Here is a tiny trained network, its code and every weight. The questions are about switching its units off for an input and a class, where a switched-off unit gives its printed mean instead of its output.

import numpy as np


def w(rows, s, z=0):
    codes = np.array(rows[::2]) - 128.0
    scale = np.full(codes.shape[1], s)
    scale[-1] = z or s
    return codes * scale


def norm(h):
    return h / np.sqrt((h * h).mean(-1, keepdims=True) + 1e-5)


def f(y):
    return np.maximum(y, 0)


def log_softmax(a):
    a = a - a.max(-1, keepdims=True)
    return a - np.log(np.exp(a).sum(-1, keepdims=True))


def net(x, mask):
    res = np.array(x, float).reshape(1, 6) / 4 @ E
    u = 0
    for l in range(4):
        y = f(norm(res) @ A[l][:, :-1].T + A[l][:, -1])
        res = res + np.where(mask[u : u + 3], y, B[l][:, -1]) @ B[l][:, :-1]
        u += 3
    return log_softmax(norm(res)[-1] @ U[:, :-1].T + U[:, -1])


A, B = {}, {}
E = w([
[38,165,109,160,107,118,114,94],'x0',
[121,126,137,112,144,120,137,121],'x1',
[107,79,50,181,125,96,222,176],'x2',
[131,126,120,117,138,112,118,128],'x3',
[141,64,96,118,120,148,113,68],'x4',
[164,168,65,165,250,177,109,109],'x5',
],0.013)
A[0] = w([
[123,68,88,113,108,146,93,45,4],'0.n0',
[1,155,84,132,135,134,110,71,3],'0.n1',
[132,164,94,139,193,158,127,77,109],'0.n2',
],0.022,0.0047)
B[0] = w([
[21,43,150,125,192,211,147,92,200],'0.n0',
[209,144,130,249,5,116,141,162,251],'0.n1',
[97,98,58,120,120,90,49,163,239],'0.n2',
],0.012)
A[1] = w([
[151,192,169,143,140,172,51,53,61],'1.n0',
[71,144,153,75,98,112,83,97,5],'1.n1',
[110,252,158,127,138,81,104,205,84],'1.n2',
],0.024,0.0026)
B[1] = w([
[171,165,81,117,163,55,156,4,191],'1.n0',
[113,119,122,140,123,51,153,118,177],'1.n1',
[88,20,124,166,134,200,139,137,254],'1.n2',
],0.016,0.013)
A[2] = w([
[117,83,89,124,95,50,134,167,252],'2.n0',
[136,140,107,171,151,139,216,144,40],'2.n1',
[251,81,156,67,182,147,140,155,128],'2.n2',
],0.031,0.0018)
B[2] = w([
[193,168,202,78,150,134,127,77,253],'2.n0',
[99,85,65,105,162,66,89,29,191],'2.n1',
[152,123,89,201,2,135,184,148,178],'2.n2',
],0.016,0.021)
A[3] = w([
[144,187,3,164,218,82,78,210,24],'3.n0',
[63,67,141,83,182,146,90,146,35],'3.n1',
[48,156,218,4,36,76,115,161,3],'3.n2',
],0.023,0.00067)
B[3] = w([
[108,171,194,94,121,206,234,157,207],'3.n0',
[189,103,152,185,164,121,100,139,254],'3.n1',
[136,178,101,138,165,253,159,198,224],'3.n2',
],0.02,0.0076)
U = w([
[161,138,121,169,149,154,133,103,219],'0',
[116,210,133,121,149,203,162,158,112],'1',
[124,161,77,187,15,100,139,148,86],'2',
[113,164,76,100,186,85,139,52,83],'3',
[22,33,104,145,181,170,114,147,105],'4',
[157,142,122,142,139,134,108,124,199],'5',
[77,177,115,67,136,67,10,203,3],'6',
],0.011,0.005)

Each question gives the input, the list of numbers given to net, and the class t.
The units are the neurons (one row each of A and B). Each row of codes is followed by its name. A weight is (code - 128) times the scale printed after its matrix; where a second scale follows, it is the last column's (A, B and U).
mask holds one flag per neuron, layer by layer. A switched-off neuron (its flag False) gives its mean, the last column of its row in B, instead of its output. The means were averaged over made-up inputs and are rounded, as every weight is.
A unit's drop is (log p(t) with every unit on - log p(t) with that unit switched off) / (log p(t) with every unit on - log p(t) with every unit switched off).
The circuit of an input: a set's keep is (log p(t) with only the set's units on - log p(t) with every unit switched off) / (log p(t) with every unit on - log p(t) with every unit switched off). Starting from all 12 units, units are removed one at a time, each time the one whose removal leaves the highest keep (on an exact tie, the one counted first), for as long as the keep stays at least 0.8.
units of the circuit, in order: the units of the circuit, biggest drop first
unit that matters most: the unit with the biggest drop
top k neurons: the k neurons with the biggest drops, biggest first
top k neurons in layer l: the k neurons of layer l with the biggest drops, biggest first
input [-6,-8,-3,-1,8,4], class 4: unit that matters most : 0.n0
input [-6,0,1,3,-8,-2], class 4: units of the circuit, in order : [1.n2; 0.n1]
input [2,1,1,2,7,8], class 1: top 3 neurons : [3.n0; 1.n2; 0.n2]
input [3,0,-4,6,6,8], class 1: top 3 neurons : [3.n0; 1.n2; 0.n2]
input [-5,2,1,-6,-1,8], class 1: units of the circuit, in order : [0.n2; 3.n0]
input [-3,-3,4,-2,-5,3], class 4: units of the circuit, in order : [0.n0; 1.n2; 0.n1; 1.n0]
input [-4,1,-7,1,-1,-6], class 3: top 2 neurons : [1.n0; 0.n1]
input [-2,0,-1,-1,4,-3], class 4: top 2 neurons : [0.n0; 2.n0]
input [0,-7,-7,5,-5,-2], class 3: top 3 neurons : [1.n0; 0.n1; 1.n1]
input [2,1,8,1,-2,7], class 3: top 4 neurons : [2.n0; 2.n1; 3.n2; 1.n2]
input [-1,6,-6,-6,3,-7], class 1: units of the circuit, in order : [3.n2; 1.n2]
input [-4,-6,-7,3,-1,8], class 1: top 4 neurons : [3.n0; 0.n2; 2.n0; 2.n1]
input [-4,-2,-4,-3,8,-6], class 4: top 3 neurons : [0.n0; 2.n0; 0.n2]
input [-6,2,-3,-3,-6,2], class 2: units of the circuit, in order : [2.n2]
input [-2,2,7,-5,0,-5], class 3: top 2 neurons : [2.n1; 0.n2]
input [8,1,5,-3,4,1], class 2: top 2 neurons in layer 1 : [1.n0; 1.n2]
input [7,0,3,2,-6,-7], class 1: top 2 neurons in layer 2 : [2.n0; 2.n2]
input [-5,-6,4,-4,7,-7], class 1: units of the circuit, in order : [1.n2; 0.n1; 3.n2; 2.n1]
input [8,-6,-6,4,-8,7], class 2: top 3 neurons : [0.n1; 1.n2; 3.n2]
input [-7,-5,7,6,-8,2], class 4: top 3 neurons : [2.n1; 0.n0; 1.n2]
input [3,2,-6,-6,-8,-3], class 4: units of the circuit, in order : [1.n2]
input [2,-1,8,-5,0,8], class 1: units of the circuit, in order : [3.n0; 1.n2]
input [4,0,-6,5,4,-4], class 3: top 2 neurons : [1.n0; 0.n2]
input [-7,7,-3,1,8,-5], class 4: top 4 neurons : [0.n0; 2.n0; 0.n1; 0.n2]
input [-8,7,-7,-7,1,-2], class 2: top 2 neurons in layer 2 : [2.n2; 2.n0]
input [0,7,5,-6,-3,7], class 1: units of the circuit, in order : [3.n0; 0.n2]
input [-1,-6,-5,0,6,-5], class 4: units of the circuit, in order : [0.n0]
